Here is a tiny trained network, its code and every weight. The questions are about switching its units off for an input and a target symbol, where a switched-off unit gives its printed mean instead of its output.

import numpy as np


def w(rows, s, z=0):
    codes = np.array(rows[::2]) - 128.0
    scale = np.full(codes.shape[1], s)
    scale[-1] = z or s
    return codes * scale


def norm(h):
    return h / np.sqrt((h * h).mean(-1, keepdims=True) + 1e-5)


def f(y):
    return np.maximum(y, 0)


def softmax(a):
    e = np.exp(a - a.max(-1, keepdims=True))
    return e / e.sum(-1, keepdims=True)


def log_softmax(a):
    a = a - a.max(-1, keepdims=True)
    return a - np.log(np.exp(a).sum(-1, keepdims=True))


def net(x, mask):
    ids = ['βγδεηθμπσ'.index(c) for c in x.split()]
    T = len(ids)
    res = E[ids] + P[:T]
    r = norm(res)
    for j in range(3):
        rows = slice(2 * j, 2 * j + 2)
        q, k, v = (r @ M[0][rows].T for M in (Q, K, V))
        z = softmax(np.where(np.tri(T) > 0, q @ k.T / 2**0.5, -1e9)) @ v
        o = O[0][rows]
        res = res + np.where(mask[j], z, o[:, -1]) @ o[:, :-1]
    y = f(norm(res) @ A[0][:, :-1].T + A[0][:, -1])
    res = res + np.where(mask[3:15], y, B[0][:, -1]) @ B[0][:, :-1]
    return log_softmax(norm(res)[-1] @ U[:, :-1].T + U[:, -1])


Q, K, V, O, A, B = {}, {}, {}, {}, {}, {}
E = w([
[93,74,177,107,123],'β',
[44,109,242,135,148],'γ',
[133,177,177,226,204],'δ',
[254,204,13,67,114],'ε',
[50,152,79,49,182],'η',
[141,134,154,134,194],'θ',
[95,240,165,97,165],'μ',
[148,177,233,83,77],'π',
[137,102,92,147,139],'σ',
],0.014)
P = w([
[3,76,32,241,39],'0',
[247,94,1,153,223],'1',
[241,98,24,137,220],'2',
[243,102,34,127,216],'3',
[241,105,42,119,206],'4',
[242,100,48,109,202],'5',
],0.0038)
Q[0] = w([
[161,9,220,169,228],'H1',
[140,71,215,23,255],'H1',
[105,62,224,92,143],'H2',
[54,34,140,170,232],'H2',
[133,104,61,192,108],'H3',
[74,174,67,167,20],'H3',
],0.0058)
K[0] = w([
[72,99,69,208,43],'H1',
[52,191,129,154,80],'H1',
[61,106,132,131,64],'H2',
[67,105,82,254,105],'H2',
[125,141,166,100,182],'H3',
[197,154,186,56,118],'H3',
],0.0096)
V[0] = w([
[87,82,167,175,134],'H1',
[156,75,135,85,134],'H1',
[204,183,159,191,84],'H2',
[51,172,2,160,116],'H2',
[160,149,98,102,147],'H3',
[152,128,155,118,184],'H3',
],0.0063)
O[0] = w([
[91,181,105,75,2,125],'H1',
[46,57,102,111,156,81],'H1',
[169,168,110,139,129,99],'H2',
[184,129,177,88,184,253],'H2',
[114,144,23,172,95,144],'H3',
[126,86,113,219,150,125],'H3',
],0.0058,0.0028)
A[0] = w([
[186,98,77,129,111,94],'N1',
[142,123,253,141,47,151],'N2',
[133,42,2,201,133,98],'N3',
[221,145,72,141,143,185],'N4',
[201,31,93,64,103,79],'N5',
[99,207,130,163,211,251],'N6',
[60,70,82,118,206,120],'N7',
[189,55,44,180,106,77],'N8',
[247,168,152,118,28,86],'N9',
[59,201,101,53,99,204],'N10',
[230,108,59,113,169,180],'N11',
[168,158,220,132,119,166],'N12',
],0.0071,0.0028)
B[0] = w([
[115,146,108,164,145,176],'N1',
[139,151,43,124,102,175],'N2',
[90,172,155,127,168,223],'N3',
[110,120,143,154,62,226],'N4',
[120,142,191,169,132,192],'N5',
[135,59,142,108,103,220],'N6',
[109,117,36,142,127,188],'N7',
[92,164,128,143,165,206],'N8',
[128,155,2,140,138,161],'N9',
[179,125,174,100,158,176],'N10',
[69,161,134,117,98,254],'N11',
[192,162,102,160,125,180],'N12',
],0.0089,0.0078)
U = w([
[83,128,178,80,27,90],'β',
[134,47,110,149,65,119],'γ',
[193,97,171,250,136,13],'δ',
[108,44,155,127,162,35],'ε',
[79,84,60,37,203,57],'η',
[79,98,140,61,68,60],'θ',
[180,144,206,62,164,251],'μ',
[178,193,46,129,63,88],'π',
[21,153,115,196,148,175],'σ',
],0.011,0.0023)

Each question gives the input, a string of symbols that net reads in full, and the target symbol t.
The units are the heads (2 rows each of Q, K, V and O) and the neurons (one row each of A and B). Each row of codes is followed by its name. A weight is (code - 128) times the scale printed after its matrix; where a second scale follows, it is the last column's (O, A, B and U).
mask holds one flag per unit, heads first, then neurons. A switched-off unit (its flag False) gives its mean, the last column of its rows in O or B, instead of its output. The means were averaged over made-up inputs and are rounded, as every weight is.
A unit's drop is (log p(t) with every unit on - log p(t) with that unit switched off) / (log p(t) with every unit on - log p(t) with every unit switched off).
The circuit of an input: a set's keep is (log p(t) with only the set's units on - log p(t) with every unit switched off) / (log p(t) with every unit on - log p(t) with every unit switched off). Starting from the 12 units with the biggest drops (on a tie, the unit counted first), units are removed one at a time, each time the one whose removal leaves the highest keep (on an exact tie, the one counted first), for as long as the keep stays at least 0.8.
circuit, biggest first: the units of the circuit, biggest drop first
most important unit: the unit with the biggest drop
k most important neurons: the k neurons with the biggest drops, biggest first
heads that matter: for each layer, one digit per head in row order, 1 if its drop is at least 0.15 and else 0, layers parted by /
drop of u: that unit's drop, to one decimal
input η σ μ ε β, target ε: circuit, biggest first : (N5, N4, N3)
input θ ε θ π σ β, target γ: circuit, biggest first : (N3, N11)
input μ π δ θ, target δ: most important unit : H1
input γ π γ, target β: heads that matter : 110
input β μ μ μ σ γ, target θ: heads that matter : 110
input δ σ μ γ, target π: 3 most important neurons : (N2, N12, N5)
input δ μ δ β σ θ, target π: circuit, biggest first : (H1, N3)
input θ δ σ σ γ, target γ: heads that matter : 101
input σ σ δ σ θ, target μ: heads that matter : 010
input μ μ μ π μ θ, target δ: drop of H1 : 1.0
input μ μ η γ, target δ: drop of N11 : 0.4
input η π σ γ, target ε: drop of N4 : 0.2
input μ γ μ γ, target δ: drop of N11 : 0.8
input η π σ β, target ε: most important neuron : (N5)
